Below are the code and all the weights of a small trained network. Each question names an input and a class and asks about switching units off, where a switched-off unit gives its printed mean instead of its output.

import numpy as np


def w(rows, s, z=0):
    codes = np.array(rows[::2]) - 128.0
    scale = np.full(codes.shape[1], s)
    scale[-1] = z or s
    return codes * scale


def f(y):
    return np.maximum(y, 0)


def log_softmax(a):
    a = a - a.max(-1, keepdims=True)
    return a - np.log(np.exp(a).sum(-1, keepdims=True))


def net(x, mask):
    res = np.array(x, float).reshape(1, 5) / 4 @ E
    y = f(res @ A[0][:, :-1].T + A[0][:, -1])
    res = res + np.where(mask, y, B[0][:, -1]) @ B[0][:, :-1]
    return log_softmax(res[-1] @ U[:, :-1].T + U[:, -1])


A, B = {}, {}
E = w([
[62,77,177,192,183],'x0',
[143,188,78,137,242],'x1',
[176,173,161,233,139],'x2',
[220,2,151,139,177],'x3',
[117,91,32,165,128],'x4',
],0.0077)
A[0] = w([
[121,75,105,209,90,130],'N0',
[152,86,43,12,140,217],'N1',
[123,99,209,138,111,168],'N2',
[154,203,97,124,198,184],'N3',
[67,121,120,147,209,178],'N4',
[228,204,105,150,90,163],'N5',
[99,130,138,60,80,146],'N6',
[164,95,231,157,181,178],'N7',
[64,109,65,44,46,176],'N8',
[187,31,154,172,219,187],'N9',
[102,89,58,182,60,174],'N10',
[86,141,198,100,43,203],'N11',
[44,208,172,148,195,151],'N12',
[188,255,151,152,85,159],'N13',
[117,173,138,216,215,194],'N14',
[86,240,43,88,128,254],'N15',
[91,171,132,137,198,119],'N16',
],0.0092,0.005)
B[0] = w([
[156,90,75,190,51,177],'N0',
[223,155,113,24,174,225],'N1',
[30,55,176,140,116,184],'N2',
[133,190,108,173,181,201],'N3',
[75,100,55,112,172,187],'N4',
[202,168,170,204,108,200],'N5',
[122,131,142,62,66,175],'N6',
[92,34,179,192,190,213],'N7',
[132,161,80,7,27,216],'N8',
[141,2,102,141,201,241],'N9',
[190,101,63,125,54,193],'N10',
[72,111,211,106,22,204],'N11',
[45,160,133,147,136,201],'N12',
[140,189,150,216,93,213],'N13',
[93,118,91,189,154,216],'N14',
[123,255,82,106,89,255],'N15',
[54,161,120,138,193,167],'N16',
],0.0065,0.0098)
U = w([
[109,125,134,7,57,123],'0',
[203,188,152,170,117,84],'1',
[49,170,95,127,196,52],'2',
[161,72,73,163,94,255],'3',
[191,107,119,49,224,74],'4',
[107,1,156,155,201,152],'5',
[44,101,243,160,91,84],'6',
],0.0092,0.0015)

Each question gives the input, the list of numbers given to net, and the class t.
The units are the neurons (one row each of A and B). Each row of codes is followed by its name. A weight is (code - 128) times the scale printed after its matrix; where a second scale follows, it is the last column's (A, B and U).
mask holds one flag per neuron, in row order. A switched-off neuron (its flag False) gives its mean, the last column of its row in B, instead of its output. The means were averaged over made-up inputs and are rounded, as every weight is.
A unit's drop is (log p(t) with every unit on - log p(t) with that unit switched off) / (log p(t) with every unit on - log p(t) with every unit switched off).
The circuit of an input: a set's keep is (log p(t) with only the set's units on - log p(t) with every unit switched off) / (log p(t) with every unit on - log p(t) with every unit switched off). Starting from the 12 units with the biggest drops (on a tie, the unit counted first), units are removed one at a time, each time the one whose removal leaves the highest keep (on an exact tie, the one counted first), for as long as the keep stays at least 0.8.
units of the circuit, in order: the units of the circuit, biggest drop first
k most important neurons: the k neurons with the biggest drops, biggest first
drop of u: that unit's drop, to one decimal
input [-4,-7,1,1,7], class 0: units of the circuit, in order => (N8 N9)
input [-2,5,-7,1,4], class 4: 2 most important neurons => (N1 N11)
input [-4,-6,3,-1,8], class 0: most important neuron => (N8)
input [0,1,-4,2,0], class 4: units of the circuit, in order => (N11 N1 N13)
input [3,5,5,1,-8], class 5: units of the circuit, in order => (N7 N15)
input [-4,-4,-1,7,2], class 5: 2 most important neurons => (N15 N9)
input [4,-2,-6,2,5], class 0: units of the circuit, in order => (N8 N7)
input [-2,3,8,5,4], class 5: units of the circuit, in order => (N9 N15)
input [0,-6,2,6,-7], class 5: units of the circuit, in order => (N9 N7)
input [-5,-8,6,7,2], class 5: units of the circuit, in order => (N15 N9)
input [-6,7,1,-4,5], class 1: 2 most important neurons => (N5 N13)
input [-7,8,0,-4,-1], class 1: units of the circuit, in order => (N5 N13)
input [-7,7,-7,-2,7], class 0: 3 most important neurons => (N8 N15 N9)
input [-3,3,-5,6,2], class 4: units of the circuit, in order => (N1)
input [6,-6,-4,-4,0], class 0: 2 most important neurons => (N8 N7)
input [-7,2,0,-6,-3], class 1: 3 most important neurons => (N13 N5 N3)
input [-7,-2,2,-5,-7], class 1: 3 most important neurons => (N13 N5 N15)
input [-1,1,6,7,-7], class 5: drop of N6 => 0.0
input [2,-1,-1,3,-3], class 5: drop of N15 => 0.1
input [-8,1,-2,6,6], class 4: units of the circuit, in order => (N1)
input [-1,-8,-2,4,4], class 0: drop of N8 => 0.2
